Below are the code and all the weights of a small trained network. Each question names an input and a class and asks about switching units off, where a switched-off unit gives its printed mean instead of its output.

import numpy as np


def w(rows, s, z=0):
    codes = np.array(rows[::2]) - 128.0
    scale = np.full(codes.shape[1], s)
    scale[-1] = z or s
    return codes * scale


def f(y):
    return np.maximum(y, 0)


def log_softmax(a):
    a = a - a.max(-1, keepdims=True)
    return a - np.log(np.exp(a).sum(-1, keepdims=True))


def net(x, mask):
    res = np.array(x, float).reshape(1, 6) / 4 @ E
    y = f(res @ A[0][:, :-1].T + A[0][:, -1])
    res = res + np.where(mask, y, B[0][:, -1]) @ B[0][:, :-1]
    return log_softmax(res[-1] @ U[:, :-1].T + U[:, -1])


A, B = {}, {}
E = w([
[131,128,128,129,132],'x0',
[199,146,55,104,60],'x1',
[77,195,68,117,206],'x2',
[151,204,185,95,107],'x3',
[138,94,134,3,164],'x4',
[117,128,127,124,115],'x5',
],0.011)
A[0] = w([
[87,199,53,112,170,62],'N1',
[129,65,116,141,114,105],'N2',
[140,60,71,114,168,161],'N3',
[93,142,116,191,99,170],'N4',
[144,150,105,96,99,114],'N5',
[154,102,208,122,91,132],'N6',
[171,93,183,107,101,113],'N7',
[150,223,176,159,98,123],'N8',
[174,137,65,100,119,112],'N9',
[149,196,196,102,139,140],'N10',
[155,145,79,119,80,98],'N11',
[107,44,63,157,150,74],'N12',
[94,102,161,125,98,151],'N13',
[104,200,100,216,112,118],'N14',
[169,166,98,90,87,96],'N15',
[112,158,108,211,90,77],'N16',
[148,208,162,109,102,108],'N17',
[145,84,100,62,148,4],'N18',
[60,112,201,126,153,136],'N19',
[164,151,94,144,104,130],'N20',
[102,172,93,117,145,94],'N21',
[128,144,132,210,124,123],'N22',
[167,72,139,139,75,116],'N23',
[140,123,120,182,140,206],'N24',
[194,160,65,85,94,69],'N25',
[166,206,196,84,124,108],'N26',
[102,32,47,175,137,115],'N27',
[168,119,67,145,109,104],'N28',
[167,145,62,125,77,93],'N29',
[156,84,182,133,111,123],'N30',
[89,177,98,87,144,75],'N31',
[177,133,72,97,102,136],'N32',
[163,54,157,149,88,120],'N33',
[138,96,159,136,106,123],'N34',
[72,160,73,110,139,80],'N35',
[132,139,103,118,174,202],'N36',
[153,161,90,88,92,157],'N37',
[74,133,211,133,168,142],'N38',
[106,118,113,30,149,52],'N39',
[182,198,213,108,105,77],'N40',
[130,117,160,113,69,115],'N41',
[109,97,132,40,168,155],'N42',
[85,197,64,127,173,169],'N43',
[151,80,141,7,166,95],'N44',
[175,148,77,109,92,93],'N45',
],0.012,0.0026)
B[0] = w([
[200,172,114,151,157,241],'N1',
[124,189,79,54,142,168],'N2',
[81,140,122,84,109,204],'N3',
[149,107,158,105,85,198],'N4',
[98,92,127,139,142,176],'N5',
[187,162,108,136,170,202],'N6',
[195,158,104,135,151,192],'N7',
[84,125,99,63,111,222],'N8',
[99,94,138,181,141,202],'N9',
[41,130,77,78,119,210],'N10',
[113,96,146,158,174,193],'N11',
[42,170,95,88,137,200],'N12',
[151,124,100,165,159,161],'N13',
[182,130,167,108,64,232],'N14',
[101,101,128,155,138,201],'N15',
[158,91,178,68,56,209],'N16',
[56,157,112,87,134,202],'N17',
[128,110,148,104,75,193],'N18',
[62,59,153,254,213,207],'N19',
[84,74,162,161,152,181],'N20',
[181,191,106,183,168,188],'N21',
[151,98,192,99,44,200],'N22',
[195,169,81,160,159,199],'N23',
[117,114,144,120,74,179],'N24',
[94,116,152,186,160,224],'N25',
[53,149,78,75,121,220],'N26',
[32,167,55,41,118,219],'N27',
[82,110,141,159,138,188],'N28',
[102,102,148,192,151,208],'N29',
[164,148,106,147,156,184],'N30',
[182,161,101,124,141,200],'N31',
[84,99,142,174,145,207],'N32',
[198,186,101,150,157,202],'N33',
[162,179,95,148,182,167],'N34',
[196,169,110,142,157,199],'N35',
[161,153,141,134,122,189],'N36',
[104,80,140,177,135,203],'N37',
[68,80,181,198,203,216],'N38',
[191,123,167,107,61,221],'N39',
[94,150,86,75,133,219],'N40',
[158,155,98,145,125,177],'N41',
[147,85,174,97,91,232],'N42',
[208,150,122,149,147,248],'N43',
[164,115,179,111,44,254],'N44',
[110,76,123,159,175,201],'N45',
],0.0075,0.0099)
U = w([
[47,59,169,196,193,108],'0',
[205,235,76,131,167,57],'1',
[137,99,204,59,25,250],'2',
[1,187,40,28,126,85],'3',
],0.011,0.0023)

Each question gives the input, the list of numbers given to net, and the class t.
The units are the neurons (one row each of A and B). Each row of codes is followed by its name. A weight is (code - 128) times the scale printed after its matrix; where a second scale follows, it is the last column's (A, B and U).
mask holds one flag per neuron, in row order. A switched-off neuron (its flag False) gives its mean, the last column of its row in B, instead of its output. The means were averaged over made-up inputs and are rounded, as every weight is.
A unit's drop is (log p(t) with every unit on - log p(t) with that unit switched off) / (log p(t) with every unit on - log p(t) with every unit switched off).
The circuit of an input: a set's keep is (log p(t) with only the set's units on - log p(t) with every unit switched off) / (log p(t) with every unit on - log p(t) with every unit switched off). Starting from the 12 units with the biggest drops (on a tie, the unit counted first), units are removed one at a time, each time the one whose removal leaves the highest keep (on an exact tie, the one counted first), for as long as the keep stays at least 0.8.
units of the circuit, in order: the units of the circuit, biggest drop first
most important unit: the unit with the biggest drop
top k neurons: the k neurons with the biggest drops, biggest first
drop when u is switched off: that unit's drop, to one decimal
input [6,-2,-3,-8,6,-5], class 3: units of the circuit, in order	N27
input [-8,3,7,-5,-8,0], class 2: top 4 neurons	N16, N22, N14, N4
input [-1,-4,-6,6,5,-5], class 1: units of the circuit, in order	N6, N7
input [4,-8,-1,7,6,8], class 0: top 2 neurons	N19, N38
input [5,4,3,-5,-3,-7], class 3: top 2 neurons	N27, N19
input [-2,-5,0,-6,-1,-6], class 3: top 2 neurons	N27, N12
input [8,2,2,3,-1,5], class 3: top 2 neurons	N19, N38
input [4,-6,4,7,-1,-1], class 3: top 2 neurons	N10, N26
input [5,-7,-1,-3,8,-5], class 2: top 3 neurons	N44, N39, N42
input [1,2,-4,4,1,-7], class 1: top 3 neurons	N27, N7, N6
input [-5,-8,5,7,7,-6], class 0: top 2 neurons	N19, N38
input [-6,7,4,-2,8,-6], class 2: top 2 neurons	N44, N39
input [6,2,-6,-7,4,-3], class 3: top 2 neurons	N27, N12
input [8,7,-8,8,-4,3], class 1: most important unit	N23
input [-1,7,-8,-3,-3,-1], class 1: top 2 neurons	N33, N23
input [-3,-6,-6,4,-8,5], class 2: top 2 neurons	N22, N16
input [-2,-3,-7,5,7,-3], class 1: top 2 neurons	N6, N7
input [-7,-4,7,4,6,-6], class 1: drop when N1 is switched off	0.1
input [-1,2,1,8,-6,8], class 3: drop when N17 is switched off	0.2
input [-3,0,3,6,-5,-2], class 3: drop when N42 is switched off	0.2
input [-2,4,6,0,4,6], class 1: drop when N1 is switched off	0.1
input [1,7,0,0,-7,3], class 0: most important unit	N29
